Where the symbols take the elements:
state | τ θ β α λ ξ π χ
giro | none none none tofu nibo none sugo none
topu | difa nule liba romo seto voze zafe tela
nupo | none none dize none none fodu none zoru
rutu | none nibo none peba none none legi none
dizo | pemo dudo none none none bama none none
kebe | lumi faka tela buro pusa piva ribo liba
nifo | peba nara none none none none bama none
vedi | zevu none sazu zami none none none none
fige | zafe tinu nezu sufu kifo neki difa vade
vade | fedu bama zami sazu manu dudo nara fige
viza | legi sazu none bama none none none none
legi | viza popo guki pupe lupi pogi rutu liva
fibu | none kezu none none pemo deko none none
dovu | none none kezu none zoru tole none none
goru | zoru none dudo none none zami none none
zona | tinu zafe bubi liva vuta giva nule pupe
difa | topu none none none none none fige nara
nezu | fodu none fige none none none none zami
sazu | popo viza vedi vade take nobe kizi sufu
fedu | vade pupe ribo popo teba gugu tela zafe
bubi | none fodu zona none none none none kazi
buvi | none tofu none none peba none deko none
nibo | kizi rutu buro tela giro gobo popo romo
lupi | none sugo none deko legi none none none
rese | none none sugo tole zevu none none none
popo | sazu legi zevu fedu sugo vuni nibo gidu
deko | fodi teba piba lupi pupe fibu buvi vuta
dege | tofu none none none nara none manu none
kazi | sopi ribo pupe guki piba sobo faka bubi
pemo | dizo gugu sobo pogi fibu pupe simi giva
bama | pupe vade sopi viza fodi dizo nifo tinu
kuve | gozu none none none none nara dudo none
nara | tela nifo lumi kizi dege kuve vade difa
take | sugo none none manu sazu none none none
vuni | nobe pogi zuda gugu dano popo gobo nugo
gozu | kuve simi piva gobo mapa tela gugu voze
lumi | kebe none nara none none none zami none
gidu | sufu liva rema zafe nima nugo romo popo
fodi | deko manu none none bama none none none
kizi | nibo none none nara none none sazu none
nule | none topu none none none none zona peba
vuta | none puza none none zona none none deko
giva | none dize none none none zona none pemo
seto | none none none none topu none puza tofu
gobo | none none none gozu none nibo vuni none
riko | kezu none none none dudo manu none none
pusa | none none tofu none kebe none tole none
romo | none none none topu none none gidu nibo
nima | none none none puza gidu none none sugo
kifo | puza none none none fige none none manu
liva | none gidu none zona none none none legi
rema | none none gidu fodu none none none zevu
guki | none zevu legi kazi none none none none
dano | none none none kezu vuni sugo none none
teba | manu deko tole sugo fedu kezu tofu puza
piba | none tole deko none kazi none none none
fodu | nezu bubi zafe rema mada nupo liba ribo
buro | none none nibo kebe none none zevu none
pupe | bama fedu kazi legi deko pemo peba zona
liba | none none topu none none none fodu kebe
pogi | none vuni none pemo none legi none none
nugo | none none none dize none gidu none vuni
voze | none none none none none topu dize gozu
mada | none none puza none fodu none none tole
sade | none none none none dize puza none kezu
zevu | vedi guki popo ribo rese zuda buro rema
dize | neki giva nupo nugo sade zafe voze gugu
zafe | fige zona fodu gidu puza dize topu fedu
mapa | none none none none gozu tofu kezu none
zami | ribo sopi vade vedi ravi goru lumi nezu
tinu | zona fige none none none none none bama
zuda | none none vuni zoru none zevu none none
tole | ravi piba teba rese ribo dovu pusa mada
tela | nara peba kebe nibo tofu gozu fedu topu
faka | none kebe peba none none none kazi none
zoru | goru sobo gugu zuda dovu ribo piva nupo
puza | kifo vuta mada nima zafe sade seto teba
peba | nifo tela faka rutu buvi simi pupe nule
kezu | riko fibu dovu dano gugu teba mapa sade
nobe | vuni none none dudo none sazu none none
sopi | kazi zami bama none none none none none
sufu | gidu none none fige none none none sazu
ravi | tole none manu none zami none none none
tofu | dege buvi pusa giro tela mapa teba seto
piva | none none gozu none none kebe zoru none
manu | teba fodi ravi take vade riko dege kifo
gugu | dudo pemo zoru vuni kezu fedu gozu dize
sobo | none zoru pemo none none kazi none none
ribo | zami kazi fedu zevu tole zoru kebe fodu
simi | none gozu none none none peba pemo none
sugo | take lupi rese teba popo dano giro nima
dudo | gugu dizo goru nobe riko vade kuve neki
neki | dize none none none none fige none dudo

The rows follow the links: the fewer symbols apart two elements are, the more alike their rows tend to be.

Rows of some elements; one shown again gets a slightly different row:
peba
-133   -15    21    20    10   -10   -11    49   -49   -67   -64    22    63     9   -50    42    48     9    45   -63    61    31    17   -70   113    55   -13   -47   -29    16    55   -12   -63    76   -65   -29   -24   -47   -21    44   -13   -28   -17    36   -57    42     3   -16   -31    24     8    54   -35    15    45    69   -42     4   -63   -19   -24   -42   -35
kifo
  -4    83    34    10   -29    56    90   -21    37   -33    56   -71   -16     0    31  -107   -46    54     5   -13   -34   -13   -42    67   -65    -5    87    77     6    -2    22  -103    45     9   -15   -61    11   -30   -48    29    77    -5    11     4    32   -27    26    27    61   -70    29     1    88    31   -29   -11   -54    28    72    72    41    40    15
fodu
   6    74   -29    23    61   -52   -17   -46    -4   108    42   -25    17   -44    31    31    43    43   -62    26    64    43    38   -21   -56    -5   -14   -12    -7    49   -13    62   147    22   -77   -14   -78    48    -5   -28    70    76    13    15   -18    -7    56    48    94   -23   -16    -6    43    31    -7    96    37    57   -62    99     7     3   -36
faka
-155    -7    -9     6    27   -12   -29    76   -43     2   -55   -11   -13    -8   -25    91    92    18     7   -51    64    27    41   -68    68    17   -31   -40    -1    11    67    17    -1    35   -30    50    23    -4   -10    62    38    73   -39   -11    32     9     6    35   -18    12   -57     9   -29    19    17    37    23    39  -159     5   -64   -31   -43
vade
 -79   -47   -12    44   -45    76   105   -44    28    26   -64    -8   124    11    67     3   -25   -67   -18   -82   -28   -44   -18    29   -35    31     6    17    21    36    61   -48    52   -54    -6   -21   -30  -108    27    32    30   -57   -11   -46    61   -30    84   -42    29     6    35   -15    -4     2    21   -24   -72   -17    39   -18   -12    42    19
seto
 -45   126     4   -46    42   -20    -1    46    26   -90    51   -45   -25     0   -22  -109   -18    50    72    15    49    50    17    36    12     9    24    16   -79    -9    65   -58   -25    51   -54   -83     4    54   -29    25    84    50     2   -31   -28    12   -60    96    45   -74    46   -42    93    12     5   -20   -30    -7     5    54    14    -1   -10
dizo
 -29   -60    -8    18  -134    58    63   -22   -37    21   -66   -48   -13    34    23    69   -80   -93   -25   -43   -22   -46  -101   -13     6   -62    35   -18    14     6   -33   -22   -10    11   -42    27    24   -84    11    -9  -107   -31   -78    76     6     1    -4   -57    16    67   -68    30   -50    26    -5   -41   -21   -32    65   -76   -58     9     5
nugo
 153    19    19  -100     6   -27   -85   -52   -24    22    92    95   -34   -16    27   -18   -40   -58    -2    78   -12    -3    14    57    -4   -64    11     8   -24    29   -77    71    25   -24    57   -28   -25    44    10   -68   -88   -22    44    35   -86     8   -58    20    65     9     9   -36   -20    -5    28   -22    92   -69   112   -39    38   -60    20
kebe
-102    23     2    14    82   -65   -48    67     0     8   -47   -42    33    19   -15    40    71    13   -28    -8    75    30    73   -94     2    44   -53   -15     3    -2    39    74    26    -4   -50    27    -9    -8    22    25    35    71    16   -77    17   -19    33    37   -49    24   -50   -13    13   -50    30     3    -5    21  -161    30   -51   -31   -28
rema
  64    54    14   -27    67   -28   -74   -32   -27    81    94    74   -23   -19    13    31   106    28   -41    45   -13    22    91    67    10   -31    -6     9    39     8   -45    46    70   -47    62    40   -49    44     2   -35    29    17    59    -6     4   -10    69    48    49   -19   -19   -27    21   -21    38    42    55    37   -28    32    78   -36     4
sufu
  36    26    52   -63    -7    54   -40   -20   -25   -10    85    60     6    -4    40   -20    57   -14    -7    19   -70   -66    62   133   -23   -12    76    48    45    23   -35   -40    49   -59   116   -58   -14    -6     6    -9   -23   -67    62    27    -8   -66   118   -31    65    -9    -3   -10     8    30    48    -3   -35     4    60   -32    94   -26    -1
difa
 -86   103    73   -54   -20    50    39    34    -9   -68    -2  -103    49    -8   112   -24   -16   -53    23   -39    37   -10    41    50     0    13    54    48   -26    79    47   -49    77   -17   -15   -83   -29   -27    18    48    18     8    12   -21    -2    -6    71    22    98   -26   -32   -38    14    14    58   -29   -80   -17    28    -9    19   -39   -39
buro
 -37     8    30   -32    91   -39  -129    42   -29   -12     9    69   -12    -2    -7    29    99    -5    -8    31    10     1   102   -13    53    12   -28    -4     8   -14    27    66    -8   -42    97    57    14    34    59   -13     8    48    56  -102     4     5    35    46   -36    25   -53   -31   -11   -51    46    16     5    24  -124   -14    38   -18     1
zafe
  -1    83   -33   -22    24    11    17   -70     2    77    40     8    92   -37    18   -33    35    -5    15   -23    63    41    23    42   -13    29   -11   -28   -44    79     6   -21   110    21   -59   -63   -48     7   -40   -28    64     1   -16     6   -41    27     5    56   112     8    85   -11    31    20    42    65    30   -22    68    60    11     5   -25
topu
 -81    98    23   -64    60    -2   -33     8   -42   -46    16   -71    41    -6    51   -37    27    -4    32     0    91    56    58   -13    -2    43    -4   -12   -53    70    51    29    59    52   -86   -92   -58    44   -10    28    49    21    -7    -6   -77    48     3    59    92   -17    40   -28    -5    -7    75    17   -19    14    13    40     0   -62   -68
simi
 -78    -9    -2   -53   -40   -12   -18    43   -30   -33   -86   -24   -38    29     3    60   -63   -67    33   -28    43    10   -27   -64    78   -27   -18   -47   -93    33    23    35   -66    63   -68   -12    20     8     2     7   -84    21   -55    50   -19    25   -69     9    -8    61   -23    16   -77    15    20   -38    48   -45   -26   -74   -52   -72   -21

Each walk starts at a row. The symbols on each line, taken left to right, move it on to the next element.
Answer with the element's row; about right is enough.
start  -24    43    -1    15   -42    40    71   -28   -15    77    43   -64     8   -43    79    46    -3    -9   -43    12    18   -32     6    84   -59   -29    41    20    45    58    22     0   155   -29   -17     6   -32   -36   -14    19    63    48    -9    17    71   -33   122    13    84   -19   -56    -3    56    27    -8    23   -18    38   -28    54    15    48   -12
χ τ ξ τ τ α	 108   -70     6   -25    34   -64   -81     6    -3    96     5    50   -64    14     3    55    23   -60   -54    67   -39   -31    18    -7    12   -63   -36    13    28   -23   -62    80    23   -48    35    76    32    43    49   -47   -72    35    21   -18    -3   -19     0    -7   -35    26   -59   -19   -39   -38    -9   -16    94   -18   -24   -39    10   -28    14
ξ τ τ β θ ξ α θ π	 -10   -24    16   -61     7   -43   -28    65     6   -41   -70   -58    29    30    58     8   -76   -98    46    14    68    17   -17  -115    31    25   -55   -58   -86     5    21    85   -40    46   -88     4   -11    22    55   -30   -94    32   -39   -31   -61     7   -59   -15   -22    46   -17    -4   -84   -66    13   -75    20   -49   -11   -68   -71   -61   -25
start -138   -56   -85    64   -45    41    61   -68   -38    61   -64    87    84    30   -36    46    23    27    38   -90    45    20   -34     4    49    83   -45   -44     7    29    14   -48   -49    25   -31    17     2   -53   -46   -10    44   -42   -27     8   -29    56   -63   -52    17    62    65    48   -48    35     8   108     9    21     0    17   -16    13   -13
λ λ β θ β β	 -47   -18   -81    36    34   -15    -6   -19    33   141   -69    17    44   -36    13    68    55    29   -53   -13    65    32     6   -33   -21    22   -90   -21    54    10     0    68    76   -61   -52    70    -1     2    14     1    80    74    23   -63    68   -10    20    60    22    12     9    -2    13   -29   -22    76    20    24   -99    73    -4    50    25
θ α α λ β χ θ	  55    77     1     7    42     9    62   -33    48   -38    52   -28     3   -25   -30  -111   -53    95    23    30    10    52   -16    15   -56    21     9   -27   -30    16    17   -54    28    62   -53   -68   -43     5   -53    -1   100    -6    18    17   -23    28   -69    35    45   -77   107     7    95    19   -31    23   -41    -6    93    99    17    36     0
start  -39    -4    57   -37    60   -37  -134    49   -21   -91    13    75    42    45     4   -39    79   -22    46    36   -12     7   111    -5    55    50   -52    -8   -21   -13    38    48   -59   -36    81   -37   -12    11    60   -15   -13   -33    38   -57   -64     5    71   -24   -66     5    26     0   -45   -54    67   -18   -33   -27   -50   -15    37   -84   -25
α α β β α α ξ	  38   -18    24   -87    18   -38  -127    62   -28   -63   -20    64   -18    39    12   -17   -24   -80     2    52     2   -20    36   -23    53   -22   -31    -5   -40   -10   -21    64   -77   -16    59     4     9    28    56   -30  -113    11     5   -42   -66   -15     2     7   -26    38   -12   -17   -82   -60    18   -62    61   -64    10   -78    15   -70     1
α π λ λ θ	  11   -82   -39    34   -88   -22    42   -52   -21    16   -83    19    -7    13   -21    77   -69   -60     6   -15    33    43   -80   -68    19   -23   -19   -76   -55     1   -40    29   -17    62   -88    26   -26   -24     1   -37   -95   -20   -50    99   -65    38   -91   -56    -2    80   -12    40   -62    16   -20     4    67   -16    16   -37   -68     1    -9
start   19   -21    12    62   -36    61   110   -11    67   -58   -51   -68    39     6   -14   -75   -70    54     1   -30   -57   -45   -49   -16   -54    44    29    43    23   -58    34   -95    -9   -13    10   -14    15   -59    11    24    52   -48   -32   -27    37   -35    19   -78   -53   -37    31    18    66   -11   -54   -38  -123    12    63    39   -13    74     9
α τ χ χ τ	  69   -56    49    29   -16    45     8    12    27   -55    30    23    -8    43   -62   -56    11    31    21    13  -116   -50    -3    98   -27    12    13    98    71   -77   -14   -79   -58   -70   120    -8    23   -14    22    10    30   -86    39   -44    51   -44    15   -49   -93   -47    32     0    18     4   -14   -49   -57     3    50   -31    42    24    34
λ α π β β λ λ	-125    23    31   -20   -21    40    39    86     8   -67   -61   -77    63    32    58   -26    -7   -88   -39   -57    13   -46     8   -34    -6    73    14    16    17    -2    74     0     0   -10    -6   -53   -41   -63    59    29     5    -9    10   -68    23   -28    87   -70    -6    14   -10    -9   -28   -10    37   -59  -124   -13   -44   -31   -21   -16   -23
start   59   -27   -36     5    14   -46    -1   -31    18    83   -31   -29   -11    -9     3    65   -66   -38   -65    63    23     3   -36   -95   -38   -55   -54   -33   -17     1   -61   127    54     2   -61    73   -26    -2    34   -36   -64    59   -11    18   -12     2   -19   -21    -8    42   -25    -5   -35   -61   -47     7    39   -10   -32    20   -61    35    19
τ τ ξ π χ	 -69   106    16   -44    71   -56    -4    24   -30    28    41   -64   -12   -39    37    -4    69    -4     2     2    88    36    77   -10     0   -12   -11     0   -20    62    22    77    70     6   -45    -3   -21    59     7    38    52   118     1   -21     6    -1    25   111    57   -44   -57   -25    36   -14    47    19    -9    55   -95    37    -1   -44   -45
β ξ χ χ ξ α	 -23    62    74  -113    81     5  -133    16   -47   -57    97    72    -1     2    31   -37    71   -25    37    47    12    20   118    61    62     1    23    21   -40    11    11    20    14   -24    47   -59   -16    36    18   -21     5   -11    63   -46   -32    -4    38    33    37   -37     9   -20    -3   -15    90     9    22   -13    11    -4    92   -99   -18
start  -80    -3    53   -62   -56    39    11    48    21   -39   -84   -75    23    31    88     8  -106  -115    -4   -19    -4   -53   -46   -66    -8   -17    14     5   -34    17    27    14   -25    -9   -45     0    18   -40    48    22   -76    15   -37   -17     2    -3    11   -32     6    31   -46   -23   -72   -22    14  -138   -37   -30    25   -68   -47   -27    24
ξ χ χ τ π λ	  14   -17   -49    36    35    11    82   -46    99     9   -36    30    45   -24   -66  -101   -50    78    22   -48    14    19   -32    -4    -7    50   -49    -7    -5   -48    19   -84   -56    25   -21   -15    54     1   -19    -2    73     4     1   -74    50    21   -77     6   -17   -74   118    -4    46     0   -59    19   -35   -13    22    66   -21    82    33
λ π π ξ ξ ξ θ α	  76   -85    -3    -4   -36   -27   -49   -33   -64    -3    18   105   -31    23   -41    68   -19   -35    13    40   -35    -7   -28    26    28   -54    -3   -62    -5     0   -78    38   -54     2    57    33    12     4    14   -50  -113   -48    -1    46   -47    15   -54   -28   -46    84   -18    21   -86     4     7    17    98   -21    52   -73    19   -47    25
start  -31   -13     0    61    -5    33    53    -1    12    56   -40   -65    48   -12    55    80    15    -2   -79   -21    12   -26    -2   -21   -62    18    -1    10    89    21   -11    33    94   -92   -18    36   -25   -54    50    29    41    16    20   -29    78   -71   143   -65    -1    25   -79    -4    13     3    -2    -2   -62    34   -78    52   -38    70    11
χ τ β ξ λ χ	 102   -32   -52     6    -6   -36    41   -27    84     1   -47   -37    -2     5   -21   -61  -133    20    12    48    43     0   -95   -71   -43   -14   -37   -18   -28   -39   -19    -1   -51    49   -88     0    40    45   -18   -68   -41   -33   -26    -8   -29    24  -114   -29   -40   -21    61    -9   -22   -19   -65   -58   -13   -55    73     9   -50    35    15
β λ β α α α	 156   -62    16   -24    12   -31   -76   -31    11    25     1    80    -1    29   -22    -8    -6   -48    -6    65   -28   -33     1   -19    -2   -14   -55   -30    -8   -30   -65    84   -46   -12    30    22   -27    27    65   -81  -110   -59    24    23   -36    -6   -13   -57   -21    50    26     0  -105   -54    14   -37    81   -40    61   -52    12   -28    30
start  -90   -34   -24    58   -74    44    80    -6    -6    64   -43   -54   -11     4    13   117    49    16   -64   -55    12   -38   -13    18    -4    -1    42    12    73   -14     4   -16    36   -35    27    59     7   -99     2    60    26    33   -19    46    92   -31    83   -61    -2    24   -91    27    11    44   -15    51   -38    72   -73   -16   -20    79   -25
θ β α θ θ ξ ξ	  45   -59    41     2    -1    62   -38   -11   -25   -23   -12    41    63    12     5     4    56   -27   -15    -8   -69   -42    40    43   -23    34    48    30    62   -26   -16    -2    11   -74   139   -36   -55   -32    44   -22   -39  -110    19    -6   -27   -64   129   -99   -29   -13    16     4   -12   -13    42    -5   -39   -26    36   -43    60    28     9
β τ β α π π π	-149    27     8   -45    71   -13   -37    24    27   -47   -90    -3   101    22    27   -35    37   -39    44   -56    75     9    50   -43    46    69   -82   -40   -43    19    83     5   -38    12   -57   -59    10     2    29    41     3    22     6   -91     3    46    12    39     1    20    41   -20   -34   -48    65    10   -22   -31   -75     5   -36   -52    -5
start   68    24   -33   -37    -2   -72    13   -45   -11   105    24   -45   -53   -34    71    43   -41   -39   -52    51    69     9   -18   -10   -53   -73    -6   -23   -14    47   -38   105   111    17   -97    27    -8    38    10   -49   -14    90   -14    19     0    -5   -16    58    78     1   -49    -4    18   -18   -15    17    87     2     7    15   -36     2    11
β π π χ π β ξ ξ	 -43    -4     8   -57     3   -71   -37    71    -2    29   -76   -55   -26    10    63    39   -57   -75   -20    27    66   -14     1   -72    36   -52   -60    -1   -75    24    11   103     8    17   -81    68    24    28    56    -8   -65   100   -32   -65     5    22   -37    50     5    38   -65   -41   -64   -42   -15   -49    51     5   -74   -35   -76    -4    12
π α α ξ θ β β	 -57   -47   -58    86   -10   -31    18    -7    -2    77   -39    16    -4   -34   -55   130    98    52   -60   -33    57    52     9   -51     3    29   -37   -53    50    16   -20    29    34    36   -47    50   -29   -52    -8    11    44    25   -21    28    -2    34    -4   -22   -28    27   -49    55   -10    27    -3   100    19    51  -109    44   -40    45   -13
start    9   -72   -59    24   -38   -50    -6     1    -7   105   -44    15   -72    -3    24   107   -21   -14   -42    14    58     2   -44   -66    15   -70    13   -55   -17    23   -31    78    -4    22   -57    87    50     1     7   -25   -48    53   -40    60   -14    30   -64     4    -5    65   -56    10   -33    15   -41    32   104    16   -63   -34   -57    37   -14
θ ξ τ α τ β	  45   -44     8    -5    52    18   -80   -31   -32    40    26   157    82    28   -18   -26    65    -4    32    15   -58    17    52    75    22    58   -61   -15    31   -11   -16    40   -39   -79   118    10     3    25    42   -49   -17   -74    77   -52   -27   -29    24   -41   -23    33    87    23   -26   -38    35    40    21   -41    23   -29    85    -6     9
χ ξ ξ β χ β θ β θ	  69   -38    -3    41    71   -52   -81   -26   -14    74    19   101    11     1   -42    46   114    59   -22    39   -32    -3    48   -13   -18     7   -45    -7    82   -55   -14    95    29   -40   106    57   -34    40    50   -39   -10   -13    89   -29    -8   -66    76   -26   -55     4   -10    -9     7   -61    14    57    -1    37   -77    34    53    25    14
